Each row is followed by its class.
[-343  368  239   26 -204   13 -385  -75 -103  287 -349 -403 -295  107
  186  305  -45  247  160  132 -193  -23  141 -121 -229  430 -308  228
  -98  342   92  495] : barat
[ 260  -19 -525  179  -94   38  118   82  133   38   39  -15  143 -209
  -97   -4 -122   18 -238  120   -6   64 -207  208  176 -100  126  -78
  -73  127   51 -586] : barat
[-604  247  212  -22 -226 -143   13  -40 -362  520  186 -586 -374  -18
 -138   81   39   27    8  168 -215  191  -25 -115 -205  621 -294  267
 -285  223   41  319] : Piz
[  45  213   21    2   27   33 -215 -158   58  155   61  102 -240  -78
  417  171  -44 -352  -39  303  200 -273 -236  317  113 -650   33  -96
  435  256  -81 -191] : rituk
[ 161  296  112 -496  346 -222  133   10 -161 -240   60  172  128  -38
 -126  -25  -55  248  -41 -172  416  106  191 -231  -67   41  180  284
  493 -205 -398  136] : Nipat
[  24  260  285 -112   70   54  -81 -133 -182  115   57   87 -133  -61
  246  -93  -30 -285 -223  134  317 -108 -165  234   44 -518   27   51
  232  291 -330 -158] : Ret
[-276  340  174   31 -157   48 -220 -152 -182  139  -33 -286 -274   -8
   14    1  -69    3  252 -152 -119  -29   25 -224 -233  491  -94  425
  -61  242 -231  384] : rituk
[ 258    0 -131 -135   88   -6 -295   13  -99  310   12  108 -208 -262
  106  100  -67 -121  -63  193  251 -291 -291  165  217 -301  -56   65
   79  198  -56   66] : Ret
[-325  260  428 -638 -114 -143  182 -337 -250  -80   72  135  105  105
  -40 -164  -42  182  262  159  268  153  348 -257  -27  396 -113  -33
  465  -64 -618   60] : Tatuk
[ -30  -89 -127  -59  174  -83  122  -46 -106 -228   52    6  436 -319
 -375 -239 -534  301  -30  122 -134   22 -248   22  -62  271  223   62
 -336 -101  -69 -526] : Piz
[  84  305  249  -75  210   10 -134 -137   13  181  -40   75  -71 -167
  398   61  -10  -10   38  281  283 -134 -206  353   17 -283  -47   98
  229  248 -310 -135] : Belu
[-568  -24  -29 -116 -234   52 -263 -184  -57  293 -157 -422  -69  -51
   17   33 -279  125  410  154 -335   -5   90 -398 -134  807 -167  255
 -219   -1   66  464] : Zipu
[ 195  201  451  143  353 -266 -141  -88   40  -42  242  357   -5  -82
  360   60 -177 -244  -81  -67  261 -298 -341  468   61 -606   43    3
  518  305 -171 -141] : Nipat
[ 309  268   95 -489  164 -218  339  -87 -261 -303   71  133  110    0
   51   34 -258  624  -35  -76  164  508  282 -115  300  141  115   65
  707 -455  -82   94] : Fen
[-677  113  226   79 -252  -40 -160 -207  -19  229 -108 -470  -77  -93
  -87   17  -57  -31  198  479  -64   20  207 -278 -300  575 -348  311
 -274  341  -53  288] : nime
[-423  -10 -153   28 -153  241 -474  155  207  135   36  -71 -149   11
   59  130   24  -13  392 -293  -45 -142  113 -255  -74  616 -187  477
 -223  292   71  700] : Zipu
[ 386  -30 -346   30 -170 -126  246 -203 -171   18 -118 -246  276 -355
 -229 -187 -551  130 -307  611  -71  207 -177  197  214  -43   97  -69
 -131  -60  182 -659] : rituk
[  -4  237  229 -638  169 -224   12 -294 -195 -281  -33  260  -25 -193
 -112   42 -148  358  243    7  109  145  191 -286  -40  372   51  106
  586 -106 -188  279] : nime
[ -93  296  371 -475  165  -58  283  -65  -58 -152  253  209   65  119
  -93  -77   34  -90  304  248  336   90  219 -185 -209  -75  -58  -44
  365   43 -494  -67] : Tatuk
[ -42  315  598 -231   76  159 -365 -101 -196  113  113  107 -390  -15
  163  -79 -137 -286   78  -59  363 -301 -212  144 -167 -177  -21  179
  221  526 -393  285] : Ret
[ 112  293  479   30  194 -281 -149 -332 -139  122   48  130 -202  -65
  495   33  -71 -104   46  211   88 -262 -288  354   67 -399    3  -13
  442  228 -135   48] : Nipat
[-272  132 -124 -101 -408  278  -68   18   69   39 -160 -174  -88  124
  -50   92   75  137  302 -226 -112  117  248 -283 -171  542 -285  158
 -239  225 -147  369] : paze
[ 384   51 -283   35   24 -186  384   48 -125  -22  131  -92  208 -226
 -295  -79 -365  297 -264  132  -92  210 -294  218  206  -28  158 -113
 -150   -3  133 -583] : nime
[ -85  103  162 -607  346 -208   17 -153 -275  -98   76  153   22 -192
  -11  -65 -100  357  271   91   96  119  144 -312  193  511   74  250
  510 -334 -211  149] : Fen
[ 119  374  141 -454  322 -230   62   41 -136 -329  102  372   18    3
 -141  109   22  205   82 -124  225  181  217 -387  -88 -188  132  155
  630 -100 -224  277] : nime
[-589  201  -97  -45 -335   94 -430 -153  112  130 -206 -215 -147   74
  244  248   48  144  332 -201 -286 -177  178 -241 -180  378 -317  419
  -91  214  -18  621] : paze
[ 460  169   19  110  109 -294  475   32 -326   -1  175 -262   99 -244
 -401 -257 -377  301 -417  147  -54  298 -336  233   25  -16  252   83
 -152   38  -26 -680] : Tatuk
[  59   53  263 -388   36 -523   87 -327 -218 -108  257  248  -66 -123
 -326 -270   68   91 -102  477  129   86  147 -171  137  174   44  115
  758  -45  -90  -28] : Fen
[-397  126  202 -207  105 -309   18  -40 -304  133   -6 -280 -228  -81
  -29  177  -77  442  252  -18 -362  184   31 -305  -23  577  -67  267
 -118  -29  226  436] : Piz
[ 498   24 -403  -50   39  190  136  265  110 -178  -81    0   -3 -367
 -358   57 -320  460    3  -81  111  102 -295   46  -14   85  171  168
 -329  250  -77 -184] : Piz
[ 499  112 -379  -66   62 -314  182    8 -142  -26  -68  149  402 -364
 -416  -76 -532  366 -130   72   98  186 -239    3  155   -2  209   55
   71  -47 -167 -421] : Zipu
[ 101   77  123 -544  137 -110  185   84 -264  -74 -137  -41   20  -63
 -103    0   56  458  -17 -103  153  347   35  -87  225  290  122   67
  286 -292 -117  159] : paze
[-219  310  330 -728  106 -232  -74 -171 -256 -126  -78  128  163   97
   -1  -47  -58  212  184   49  189  214  326 -323   -3  260   35  147
  697 -309 -301  439] : paze
[-249  119  473   -4   33   19 -352 -176  -38  268   21   84 -230 -148
  419   83 -169 -319   75  292  440 -334 -198  286  -37 -327 -184   23
  206  435 -323  217] : Piz
[ 295  213  363 -115  218 -338  -17 -101 -266  239  116  221 -211   46
   83  -12  -91  -60 -127 -197   58 -232 -352  241   62 -319   71  -14
  323  131 -155   80] : Zipu
[ 324  235   91 -292  247 -147  225   34 -240  133  374  -49 -385 -178
  139    3  -41  -34 -368 -167  188   64 -359  363   66 -248  146  130
  256  162   79  -96] : Belu
[  57  417  343 -432  380 -411  100    6 -290  -54  279  420   79  146
 -218  -29   95   -8  115  -19  360   47  100 -264 -132 -139   67   29
  590 -111 -466  140] : Zipu
[-677  -34 -161   55 -407  162 -195 -107   75  281  276 -514 -233   -3
  154   -2   24 -168  150   34 -289 -102   25  -18  -98  658 -321  318
 -310  228  181  313] : Tatuk
[ -96   90  124  -84  149  274 -134   82  119   92   43  116 -170 -156
  214  116  173   64  390  148  339 -240 -147   33  -65  -66 -158  194
 -203  261 -457  156] : Tatuk
[ -74  -16  204 -459  -13   38   49  -95    1 -355   27  340  284  160
 -124 -114 -135  297  327  261   52  262  355 -424  226  228   36 -123
  556 -323 -284   30] : rituk
[ -28  476  390 -467  192 -197  275 -137 -299 -249 -138   65  316  -35
 -136  -35 -209  158  117  232  212  420  217 -111 -108   -1   25    9
  504 -159 -391 -192] : barat
[-314  -40 -269 -171 -265  -20 -427 -138   60  207   53 -258 -288  -85
  103   88   41  -59   85  -19 -167 -114  187 -213 -207  823 -222  234
  -81  224  452  692] : Belu
[ -96  207 -220 -245 -177   -1  184  151  -52  249  266 -218 -299  100
  -86  168  141  218  112 -461 -319  333  126 -238  -46  524 -124  333
  -19   23  162  491] : Belu
[  73   41  249   32  184   35    4   60   83   72   89   84 -149   -6
  254   31  -10 -168 -107  -31  302 -214 -172  362   69 -336  -13   44
   50  316 -142  -77] : Piz
[-171  212 -162   74 -175  -52  -71  133   71  227   50 -217 -251   21
 -171  114  223 -234  -80   74  -23  -22   86 -110 -257  237 -188  154
  -63  538  139   87] : Fen
[  85  243  165  -67  319   -9 -214  147  -78   81  155  212 -352 -282
  305  162   86  -61  -36  -75  541 -171 -267  225  149 -450   60  348
  334  345 -228  184] : Fen
[ -56  317  380   11  155 -144   25  -38  -67  342  295  151 -114  116
  258  -17  164 -401   -3  -92  231 -182 -195  308  -25 -372 -103   13
  314  269 -440 -144] : Belu
[-752 -227   28  -21 -398  414 -386  104  264   50   15 -245 -149  131
   11   48  136   19  330 -124  -66  -29  365 -541 -228  805 -354  405
 -328  220  -17  899] : Nipat
[ 483 -126 -484  293   -1  -79  -69   63  116 -248   95   91  322 -434
 -496 -187 -560  115 -270  130   14 -137 -404  114  -58 -253  237  128
 -299  231   70 -516] : Ret
[  84  152 -126  276  132  -82  117   43  -50   15  -26  -12  367 -279
 -126  -28 -256   82   51  223    1   29 -285  202 -101 -173  -13  -23
 -394  139 -156 -623] : Belu
[-388  217   87  -53  -82  -51  -63  -55  -59  265  103 -100 -119   47
    2  105  -51  -81  446 -175 -211  -79  -10 -225 -117  353 -273  316
  -88  215 -204  306] : Zipu
[ 136  255  282 -277  231   18 -132  -94 -171  142    9  -31 -320 -207
  411   36  -70  -22 -139  208  331 -107 -263  318  119 -277  115   89
  388  215 -170  -45] : Tatuk
[  84  172  123 -326  205  -43 -148  -71 -150  151  132  -50 -322 -261
  194   72  -34  -31 -140  -56  452 -111 -224  218   50  -34  101  209
  310  168 -197  200] : Ret
[-195  237  561 -124  148  109 -381   13  -60  149  192  248 -243  -31
  330  -53   15 -434   38  -58  415 -315 -163  190   10 -230 -191  363
  292  539 -411  327] : barat
[ -13  342  246 -605   70 -241  170 -278 -306  -74  -45  -40   76   18
  -29  -57 -114  544  -31  143  217  393  321 -302   58  328  111  159
  580 -329 -411  230] : Ret
[ 121  159 -175  181 -113 -120   46   12  -34   84 -167  -74  310 -102
  -20   92 -238  222  -75  259 -225  205 -121  224  145 -232  -58 -123
  -43    3  145 -439] : Belu
[ 400  117 -178   64  194  -92  160   47 -143  -99 -243   64  284 -240
 -200  -11 -386  510   70  266    0  117 -122  -45   54  -76  205  -53
 -219  -88  -54 -444] : Fen
[-582  145  -23  -24 -226  151 -167   18  111  110 -164 -261  112  -21
   83  179   -2    3  168  -72 -130  146  162 -121 -223  474 -279  252
 -196  215  -32  362] : barat
[-247   -9 -453  -76 -254  104 -213  221  292  262  -84 -181 -214  150
 -110  270  245  158   98  -39 -456   83  176 -328  -32  414  -36  146
  -22  155  353  412] : Piz
[  25  155  -50 -127   87 -197 -241 -167  -68  240  162  130 -160 -190
  294   45   18 -322   -7 -169  199 -225 -216  250  185 -220   87  178
  425  154 -116  175] : Ret
[ 234    0  149  164  240  150 -164   72  161   58  -42   93 -276  -44
  568  171  105 -258 -140  158  454 -343 -220  301   21 -645  -21 -131
   82  323  -51   49] : Nipat
[ -90   60   72  200   15  264 -377  132  218  123 -204   69 -243  -49
   43  347   99   20  513  182  -54 -202   10 -283 -398  169 -241  -39
 -317  439   -4  388] : Nipat
[ 105  291  213 -373  201 -160  350  -96 -151 -309  184  361  262  235
 -184 -129  -22  109  227  -55  124  311  347 -312 -125   81   78  -80
  411 -297 -315    9] : Zipu
[-186  124 -166 -160    9  -60   30   83  -84  168  109 -329 -213  -40
  -94   71   -7  113   37   80 -253  100   45 -284    6  325  -42  353
 -108   61  264  265] : nime
[  47  203   40 -106  336 -159  -62   73  -40  146  437  433  -76   67
  361  124   50 -331   50 -417  105 -259 -283  203  134 -530   54  -13
  450  -15 -239  135] : Piz
[ -25   41  440   58   87 -274  150 -271   17  108  359  121 -345 -183
  390  -21  124 -316 -107  -73  193 -172 -256  475  107 -332 -114  189
  345  420 -140   -1] : Tatuk
[-462  175  -87  -99 -176   44  -34  102   25  294  -61 -241   59  211
   -2  247   28  122  331 -180 -190   65  246 -368 -111  453 -323  145
 -190  -10 -129  488] : nime
[   8  202   56   25   37  -22  205  -98  -96 -137   11 -131  290 -302
 -296 -123 -629   65   17  198   81  234 -170   38 -214  -50  116  167
  -36   75 -233 -434] : Zipu
[-280  174   58 -167 -110 -177  -16   66 -131  358   38 -187 -375  216
   97  234  186   83  286 -254 -356  -10  102 -346  -72  498 -260  108
  -40  225  176  640] : Fen
[ -43  210  501 -447   53 -472  238 -313 -318  -90   28   26  106 -126
 -119 -192  -73  425   -7   49  137  432  186  -46  185  489   27  326
  594 -166 -281  187] : paze
[-303  141 -246  -67 -227  133 -213  112   88  184  -39 -121 -148  130
   -4  203  129   56  190 -142 -189   14  249 -360 -280  586 -234  103
 -202  262  161  547] : Fen
[-433  -44  -71   40 -366  299 -448  -82  208   81 -386 -400 -188 -193
  182  149 -130  109  409   82   28 -121  176 -293 -175  543 -365  429
 -262  358  -62  595] : Belu
[ -67  397  446 -243  179 -142  111   40 -188 -205  137  280  284  230
 -144 -157   73  -95   39   49  293   96   93  -97  -29 -276   29  -77
  562  -23 -619 -276] : Nipat
